Below is a small trained network, with its code and all its weights. Each question gives an input and a target symbol and asks what happens when units are switched off, that is, made to give their printed mean instead of their output.

import numpy as np


def w(rows, s, z=0):
    codes = np.array(rows[::2]) - 128.0
    scale = np.full(codes.shape[1], s)
    scale[-1] = z or s
    return codes * scale


def f(y):
    return y / 2 * (1 + np.tanh(0.7978845608 * (y + 0.044715 * y**3)))


def softmax(a):
    e = np.exp(a - a.max(-1, keepdims=True))
    return e / e.sum(-1, keepdims=True)


def log_softmax(a):
    a = a - a.max(-1, keepdims=True)
    return a - np.log(np.exp(a).sum(-1, keepdims=True))


def net(x, mask):
    ids = ['αγδεζηθμξπστφψω'.index(c) for c in x.split()]
    T = len(ids)
    res = E[ids] + P[:T]
    r = res
    for j in range(2):
        rows = slice(4 * j, 4 * j + 4)
        q, k, v = (r @ M[0][rows].T for M in (Q, K, V))
        z = softmax(np.where(np.tri(T) > 0, q @ k.T / 4**0.5, -1e9)) @ v
        o = O[0][rows]
        res = res + np.where(mask[j], z, o[:, -1]) @ o[:, :-1]
    y = f(res @ A[0][:, :-1].T + A[0][:, -1])
    res = res + np.where(mask[2:26], y, B[0][:, -1]) @ B[0][:, :-1]
    return log_softmax(res[-1] @ U[:, :-1].T + U[:, -1])


Q, K, V, O, A, B = {}, {}, {}, {}, {}, {}
E = w([
[145,123,153],'α',
[148,121,154],'γ',
[147,127,151],'δ',
[143,122,147],'ε',
[146,129,150],'ζ',
[146,125,153],'η',
[147,125,151],'θ',
[148,134,155],'μ',
[145,130,170],'ξ',
[105,121,129],'π',
[76,124,96],'σ',
[117,119,144],'τ',
[3,106,64],'φ',
[36,99,85],'ψ',
[153,3,173],'ω',
],0.014)
P = w([
[201,80,49],'0',
[154,124,218],'1',
[165,131,49],'2',
[104,128,220],'3',
[173,164,68],'4',
[64,115,202],'5',
[176,194,79],'6',
[33,87,191],'7',
[178,224,93],'8',
[4,72,178],'9',
],0.016)
Q[0] = w([
[63,91,182],'head 0',
[131,30,158],'head 0',
[96,133,247],'head 0',
[94,114,81],'head 0',
[88,216,151],'head 1',
[105,156,105],'head 1',
[192,225,30],'head 1',
[100,209,50],'head 1',
],0.011)
K[0] = w([
[77,203,123],'head 0',
[146,207,157],'head 0',
[114,251,120],'head 0',
[117,58,240],'head 0',
[92,196,124],'head 1',
[163,181,150],'head 1',
[205,216,82],'head 1',
[178,170,128],'head 1',
],0.012)
V[0] = w([
[127,49,159],'head 0',
[214,92,5],'head 0',
[76,33,136],'head 0',
[251,156,141],'head 0',
[164,103,192],'head 1',
[207,45,113],'head 1',
[228,254,170],'head 1',
[64,34,201],'head 1',
],0.0092)
O[0] = w([
[119,100,169,186],'head 0',
[101,148,73,248],'head 0',
[144,103,173,155],'head 0',
[2,112,103,216],'head 0',
[105,109,196,195],'head 1',
[90,134,153,218],'head 1',
[62,87,99,39],'head 1',
[202,139,214,254],'head 1',
],0.0075,0.0056)
A[0] = w([
[102,146,186,79],'neuron 0',
[194,193,40,195],'neuron 1',
[207,187,146,50],'neuron 2',
[85,118,10,62],'neuron 3',
[143,160,181,33],'neuron 4',
[200,83,139,68],'neuron 5',
[95,114,178,40],'neuron 6',
[200,92,136,221],'neuron 7',
[101,62,122,116],'neuron 8',
[160,181,144,56],'neuron 9',
[152,175,170,254],'neuron 10',
[188,107,178,75],'neuron 11',
[157,213,148,75],'neuron 12',
[20,204,133,200],'neuron 13',
[120,148,116,245],'neuron 14',
[185,84,118,228],'neuron 15',
[89,123,168,115],'neuron 16',
[187,50,36,226],'neuron 17',
[135,163,105,204],'neuron 18',
[189,50,36,117],'neuron 19',
[175,151,161,139],'neuron 20',
[143,128,198,151],'neuron 21',
[80,120,188,37],'neuron 22',
[122,160,190,62],'neuron 23',
],0.012,0.0077)
B[0] = w([
[152,105,92,186],'neuron 0',
[105,100,176,165],'neuron 1',
[63,133,2,147],'neuron 2',
[221,206,192,210],'neuron 3',
[131,122,30,173],'neuron 4',
[92,99,125,151],'neuron 5',
[132,109,12,162],'neuron 6',
[109,157,158,193],'neuron 7',
[114,168,102,143],'neuron 8',
[125,128,46,130],'neuron 9',
[123,122,166,232],'neuron 10',
[122,196,78,202],'neuron 11',
[137,183,65,137],'neuron 12',
[104,10,147,209],'neuron 13',
[103,138,232,176],'neuron 14',
[98,138,158,171],'neuron 15',
[155,85,108,170],'neuron 16',
[73,124,150,190],'neuron 17',
[86,168,142,150],'neuron 18',
[74,29,21,157],'neuron 19',
[116,146,128,184],'neuron 20',
[173,136,141,245],'neuron 21',
[136,96,11,173],'neuron 22',
[161,124,62,191],'neuron 23',
],0.0083,0.013)
U = w([
[108,117,90,42],'α',
[175,12,138,2],'γ',
[123,98,101,47],'δ',
[221,70,169,72],'ε',
[188,145,254,202],'ζ',
[172,174,138,126],'η',
[95,125,90,37],'θ',
[107,118,88,24],'μ',
[128,102,104,47],'ξ',
[192,85,153,67],'π',
[229,113,54,139],'σ',
[135,230,135,129],'τ',
[106,99,87,33],'φ',
[12,74,127,223],'ψ',
[112,113,97,44],'ω',
],0.0092,0.0073)

Each question gives the input, a string of symbols that net reads in full, and the target symbol t.
The units are the heads (4 rows each of Q, K, V and O) and the neurons (one row each of A and B). Each row of codes is followed by its name. A weight is (code - 128) times the scale printed after its matrix; where a second scale follows, it is the last column's (O, A, B and U).
mask holds one flag per unit, heads first, then neurons. A switched-off unit (its flag False) gives its mean, the last column of its rows in O or B, instead of its output. The means were averaged over made-up inputs and are rounded, as every weight is.
A unit's drop is (log p(t) with every unit on - log p(t) with that unit switched off) / (log p(t) with every unit on - log p(t) with every unit switched off).
The circuit of an input: a set's keep is (log p(t) with only the set's units on - log p(t) with every unit switched off) / (log p(t) with every unit on - log p(t) with every unit switched off). Starting from the 12 units with the biggest drops (on a tie, the unit counted first), units are removed one at a time, each time the one whose removal leaves the highest keep (on an exact tie, the one counted first), for as long as the keep stays at least 0.8.
units of the circuit, in order: the units of the circuit, biggest drop first
unit that matters most: the unit with the biggest drop
k most important neurons: the k neurons with the biggest drops, biggest first
which heads matter: for each layer, one digit per head in row order, 1 if its drop is at least 0.15 and else 0, layers parted by /
input π ξ σ η ξ φ η φ, target τ: unit that matters most : head 1
input φ ω δ ω ω ξ ω, target ζ: which heads matter : 00
input ξ ε α θ ξ, target ζ: units of the circuit, in order : [neuron 22; neuron 6]
input φ ζ ω, target ψ: units of the circuit, in order : [neuron 3; neuron 17]
input μ η ω σ μ θ ξ η σ, target ζ: which heads matter : 00
input τ τ ξ, target ψ: units of the circuit, in order : [head 1; neuron 21; neuron 17]
input μ ξ φ ξ α ξ γ, target ψ: 2 most important neurons : [neuron 13; neuron 21]
input ε ε π ζ θ α ψ, target ψ: which heads matter : 01
input η ξ ξ σ π ω ω τ, target σ: which heads matter : 01
input ξ μ ξ η τ ζ ω ω ω π, target σ: which heads matter : 01
input μ ω ξ θ η ξ ξ θ, target γ: which heads matter : 11
input ω μ ξ ω η ω π α τ, target ψ: 2 most important neurons : [neuron 13; neuron 21]
input σ τ ω μ ω ξ, target σ: which heads matter : 10
input ω ω μ σ, target σ: which heads matter : 11
input ε τ σ ω π ω ξ ω σ, target ζ: which heads matter : 01
input η μ φ ξ ζ θ σ σ π ζ, target ζ: units of the circuit, in order : [head 1]
input π η ψ φ ξ, target ψ: units of the circuit, in order : [head 1; neuron 21]
input ω ξ ζ ζ ξ θ μ, target ψ: 2 most important neurons : [neuron 13; neuron 21]
input ξ φ ε π γ γ ω, target ψ: units of the circuit, in order : [neuron 3; head 1; neuron 21]
input μ δ η τ ε, target ψ: most important neuron : [neuron 13]
input ε δ ω μ μ ξ ψ, target ψ: 2 most important neurons : [neuron 13; neuron 21]
input μ ω μ ω η, target ψ: 2 most important neurons : [neuron 3; neuron 21]
input μ σ ε θ η δ π, target ψ: 2 most important neurons : [neuron 13; neuron 21]
input φ σ π, target ψ: which heads matter : 00
input ω α ξ μ ψ α η, target ψ: 2 most important neurons : [neuron 13; neuron 21]
input τ γ η ω ω σ τ, target ζ: 2 most important neurons : [neuron 3; neuron 22]
input ψ θ ω φ τ η ω ω ζ, target ψ: units of the circuit, in order : [head 1]
input τ η θ, target ψ: 3 most important neurons : [neuron 19; neuron 21; neuron 17]
input ω ω ω ω ω ξ ω μ δ, target ψ: 2 most important neurons : [neuron 13; neuron 21]
input ξ ξ μ π ξ ψ α δ δ, target ζ: 2 most important neurons : [neuron 3; neuron 22]
